Below are the code and all the weights of a small trained network. Each question names an input and a target symbol and asks about switching units off, where a switched-off unit gives its printed mean instead of its output.

import numpy as np


def w(rows, s, z=0):
    codes = np.array(rows[::2]) - 128.0
    scale = np.full(codes.shape[1], s)
    scale[-1] = z or s
    return codes * scale


def norm(h):
    return h / np.sqrt((h * h).mean(-1, keepdims=True) + 1e-5)


def softmax(a):
    e = np.exp(a - a.max(-1, keepdims=True))
    return e / e.sum(-1, keepdims=True)


def log_softmax(a):
    a = a - a.max(-1, keepdims=True)
    return a - np.log(np.exp(a).sum(-1, keepdims=True))


def net(x, mask):
    ids = ['ΘΛΦΨΩαβγδεζηξτ'.index(c) for c in x.split()]
    T = len(ids)
    res = E[ids] + P[:T]
    u = 0
    for l in range(2):
        r = norm(res)
        for j in range(3):
            rows = slice(2 * j, 2 * j + 2)
            q, k, v = (r @ M[l][rows].T for M in (Q, K, V))
            z = softmax(np.where(np.tri(T) > 0, q @ k.T / 2**0.5, -1e9)) @ v
            o = O[l][rows]
            res = res + np.where(mask[u + j], z, o[:, -1]) @ o[:, :-1]
        u += 3
    return log_softmax(norm(res)[-1] @ U[:, :-1].T + U[:, -1])


Q, K, V, O = {}, {}, {}, {}
E = w([
[75,82,97],'Θ',
[149,125,181],'Λ',
[157,109,185],'Φ',
[113,138,110],'Ψ',
[118,135,114],'Ω',
[203,155,185],'α',
[112,139,107],'β',
[82,141,111],'γ',
[103,255,127],'δ',
[58,79,159],'ε',
[13,73,71],'ζ',
[7,48,234],'η',
[102,111,142],'ξ',
[178,159,135],'τ',
],0.01)
P = w([
[145,79,67],'0',
[12,169,127],'1',
[182,127,80],'2',
[5,166,125],'3',
[185,123,83],'4',
[7,161,128],'5',
[188,132,87],'6',
[2,159,124],'7',
[182,132,82],'8',
[10,150,137],'9',
[187,137,84],'10',
],0.0039)
Q[0] = w([
[137,156,181],'0.h1',
[112,145,140],'0.h1',
[95,137,99],'0.h2',
[179,109,119],'0.h2',
[254,111,194],'0.h3',
[50,200,40],'0.h3',
],0.0088)
K[0] = w([
[124,154,130],'0.h1',
[115,141,149],'0.h1',
[124,133,138],'0.h2',
[123,108,133],'0.h2',
[183,119,187],'0.h3',
[110,140,7],'0.h3',
],0.013)
V[0] = w([
[177,228,163],'0.h1',
[86,107,95],'0.h1',
[132,123,125],'0.h2',
[112,106,156],'0.h2',
[171,239,123],'0.h3',
[124,177,4],'0.h3',
],0.0029)
O[0] = w([
[119,38,87,56],'0.h1',
[100,215,193,208],'0.h1',
[134,133,134,117],'0.h2',
[212,156,158,160],'0.h2',
[24,145,191,73],'0.h3',
[228,9,250,253],'0.h3',
],0.0022,0.00033)
Q[1] = w([
[86,198,201],'1.h1',
[162,243,164],'1.h1',
[153,61,111],'1.h2',
[114,62,21],'1.h2',
[87,158,187],'1.h3',
[254,111,131],'1.h3',
],0.0076)
K[1] = w([
[172,137,69],'1.h1',
[202,193,170],'1.h1',
[152,1,123],'1.h2',
[89,78,40],'1.h2',
[135,69,60],'1.h3',
[164,124,251],'1.h3',
],0.0091)
V[1] = w([
[55,77,207],'1.h1',
[69,53,102],'1.h1',
[157,252,163],'1.h2',
[61,180,154],'1.h2',
[135,52,254],'1.h3',
[171,231,130],'1.h3',
],0.0048)
O[1] = w([
[192,146,204,117],'1.h1',
[157,194,168,105],'1.h1',
[58,84,89,229],'1.h2',
[100,124,124,254],'1.h2',
[125,3,161,77],'1.h3',
[222,139,106,20],'1.h3',
],0.0056,0.00072)
U = w([
[151,3,114,111],'Θ',
[183,23,165,138],'Λ',
[203,190,245,97],'Φ',
[135,139,117,29],'Ψ',
[213,120,3,198],'Ω',
[130,95,117,47],'α',
[131,172,105,56],'β',
[143,223,120,87],'γ',
[127,191,78,116],'δ',
[113,93,186,153],'ε',
[124,152,113,63],'ζ',
[126,115,220,116],'η',
[73,161,188,108],'ξ',
[39,65,30,252],'τ',
],0.011,0.0036)

Each question gives the input, a string of symbols that net reads in full, and the target symbol t.
The units are the heads (2 rows each of Q, K, V and O). Each row of codes is followed by its name. A weight is (code - 128) times the scale printed after its matrix; where a second scale follows, it is the last column's (O and U).
mask holds one flag per head, layer by layer. A switched-off head (its flag False) gives its mean, the last column of its rows in O, instead of its output. The means were averaged over made-up inputs and are rounded, as every weight is.
A unit's drop is (log p(t) with every unit on - log p(t) with that unit switched off) / (log p(t) with every unit on - log p(t) with every unit switched off).
The circuit of an input: a set's keep is (log p(t) with only the set's units on - log p(t) with every unit switched off) / (log p(t) with every unit on - log p(t) with every unit switched off). Starting from all 6 units, units are removed one at a time, each time the one whose removal leaves the highest keep (on an exact tie, the one counted first), for as long as the keep stays at least 0.8.
circuit, biggest first: the units of the circuit, biggest drop first
unit that matters most: the unit with the biggest drop
heads that matter: for each layer, one digit per head in row order, 1 if its drop is at least 0.15 and else 0, layers parted by /
drop of u: that unit's drop, to one decimal
input τ Λ τ α α τ Φ ξ β τ α, target Ω: circuit, biggest first -> 1.h1, 1.h2
input α Φ β, target Λ: circuit, biggest first -> 1.h3, 0.h3
input Ψ ε τ ξ Θ γ Ω γ β ξ Ψ, target Φ: heads that matter -> 001 / 100
input τ ξ Ω, target Φ: unit that matters most -> 1.h1
input ξ τ γ ξ Θ, target Φ: heads that matter -> 000 / 110
input τ ζ Λ ξ Ψ Φ Φ τ, target τ: heads that matter -> 000 / 100
input ξ τ γ τ Φ Λ, target τ: circuit, biggest first -> 1.h2, 1.h1
input Θ ξ Θ, target Φ: circuit, biggest first -> 1.h1, 1.h2
input Λ γ τ τ Φ α, target τ: circuit, biggest first -> 1.h2, 1.h1, 0.h3
input τ τ Θ, target Ω: heads that matter -> 000 / 010
input α γ τ τ, target τ: heads that matter -> 000 / 110
input η Φ τ γ Λ, target Θ: heads that matter -> 001 / 100
input τ ε τ Φ ξ τ β Φ, target τ: circuit, biggest first -> 1.h1, 0.h3
input ζ Λ ε ζ τ ξ ε ε δ ξ Ψ, target Φ: circuit, biggest first -> 1.h1, 0.h3
input Φ α δ Λ, target τ: unit that matters most -> 1.h2
input ξ Θ ξ ξ τ γ ξ, target Φ: heads that matter -> 000 / 000
input τ α Θ, target Ω: circuit, biggest first -> 1.h2, 1.h1
input β τ ε τ Θ τ Ω α, target τ: drop of 1.h2 -> 0.6
input τ ξ Θ ξ τ ξ ζ ξ Ω, target Φ: drop of 1.h1 -> 0.3
input Λ τ β Φ, target τ: drop of 1.h1 -> 0.3
input τ Φ Ψ γ τ ξ Λ τ α, target Ω: unit that matters most -> 0.h3
